Below is a small trained network, with its code and all its weights. Each question gives an input and a class and asks what happens when units are switched off, that is, made to give their printed mean instead of their output.

import numpy as np


def w(rows, s, z=0):
    codes = np.array(rows[::2]) - 128.0
    scale = np.full(codes.shape[1], s)
    scale[-1] = z or s
    return codes * scale


def f(y):
    return y / 2 * (1 + np.tanh(0.7978845608 * (y + 0.044715 * y**3)))


def log_softmax(a):
    a = a - a.max(-1, keepdims=True)
    return a - np.log(np.exp(a).sum(-1, keepdims=True))


def net(x, mask):
    res = np.array(x, float).reshape(1, 6) / 4 @ E
    y = f(res @ A[0][:, :-1].T + A[0][:, -1])
    res = res + np.where(mask, y, B[0][:, -1]) @ B[0][:, :-1]
    return log_softmax(res[-1] @ U[:, :-1].T + U[:, -1])


A, B = {}, {}
E = w([
[223,217,178],'x0',
[53,131,142],'x1',
[40,141,149],'x2',
[107,211,2],'x3',
[75,171,62],'x4',
[102,196,154],'x5',
],0.0071)
A[0] = w([
[33,98,104,254],'N1',
[111,98,58,198],'N2',
[169,69,204,151],'N3',
[212,205,122,252],'N4',
[90,129,112,167],'N5',
[179,207,120,211],'N6',
[71,136,113,205],'N7',
[196,71,227,221],'N8',
[96,167,212,209],'N9',
[96,110,84,167],'N10',
[132,67,185,227],'N11',
[41,187,188,243],'N12',
[105,123,163,132],'N13',
[177,66,160,232],'N14',
[126,217,81,244],'N15',
[8,78,77,239],'N16',
[67,146,120,220],'N17',
[83,122,158,201],'N18',
[181,211,126,200],'N19',
[176,187,100,193],'N20',
[128,154,65,219],'N21',
[112,154,134,151],'N22',
[146,115,100,119],'N23',
[182,45,141,216],'N24',
[64,124,200,170],'N25',
],0.014,0.0038)
B[0] = w([
[152,101,66,226],'N1',
[218,181,104,184],'N2',
[172,109,151,209],'N3',
[104,138,225,213],'N4',
[133,130,26,159],'N5',
[73,155,205,190],'N6',
[113,130,35,180],'N7',
[160,110,177,245],'N8',
[103,101,123,182],'N9',
[161,169,74,170],'N10',
[171,42,165,202],'N11',
[36,72,97,207],'N12',
[124,75,112,144],'N13',
[243,38,227,203],'N14',
[75,233,148,209],'N15',
[155,141,56,254],'N16',
[88,129,42,185],'N17',
[106,55,66,166],'N18',
[69,177,208,191],'N19',
[95,171,191,179],'N20',
[153,254,156,185],'N21',
[79,129,120,140],'N22',
[142,131,143,135],'N23',
[206,102,195,204],'N24',
[88,49,129,184],'N25',
],0.0076,0.012)
U = w([
[12,207,184,176],'0',
[254,20,187,254],'1',
[9,37,53,21],'2',
[179,201,4,43],'3',
],0.0066,0.00073)

Each question gives the input, the list of numbers given to net, and the class t.
The units are the neurons (one row each of A and B). Each row of codes is followed by its name. A weight is (code - 128) times the scale printed after its matrix; where a second scale follows, it is the last column's (A, B and U).
mask holds one flag per neuron, in row order. A switched-off neuron (its flag False) gives its mean, the last column of its row in B, instead of its output. The means were averaged over made-up inputs and are rounded, as every weight is.
A unit's drop is (log p(t) with every unit on - log p(t) with that unit switched off) / (log p(t) with every unit on - log p(t) with every unit switched off).
The circuit of an input: a set's keep is (log p(t) with only the set's units on - log p(t) with every unit switched off) / (log p(t) with every unit on - log p(t) with every unit switched off). Starting from the 12 units with the biggest drops (on a tie, the unit counted first), units are removed one at a time, each time the one whose removal leaves the highest keep (on an exact tie, the one counted first), for as long as the keep stays at least 0.8.
circuit, biggest first: the units of the circuit, biggest drop first
unit that matters most: the unit with the biggest drop
k most important neurons: the k neurons with the biggest drops, biggest first
drop of u: that unit's drop, to one decimal
input [-7,2,4,-5,-5,5], class 2: unit that matters most => N12
input [4,-1,-3,-2,-3,8], class 0: circuit, biggest first => [N19 N6]
input [-3,-3,-1,-4,3,6], class 2: circuit, biggest first => [N14 N24 N2 N21]
input [-3,5,3,-8,3,-1], class 2: circuit, biggest first => [N12 N25]
input [7,4,6,-4,8,6], class 2: circuit, biggest first => [N12 N25]
input [2,-8,7,-8,7,4], class 2: 2 most important neurons => [N12 N24]
input [-2,6,4,-6,-4,6], class 2: drop of N12 => 0.2
input [-2,2,6,-8,2,5], class 2: drop of N23 => 0.0
input [3,3,7,-4,5,3], class 2: drop of N10 => 0.0
input [-5,-7,-3,6,-4,0], class 3: drop of N2 => 0.2
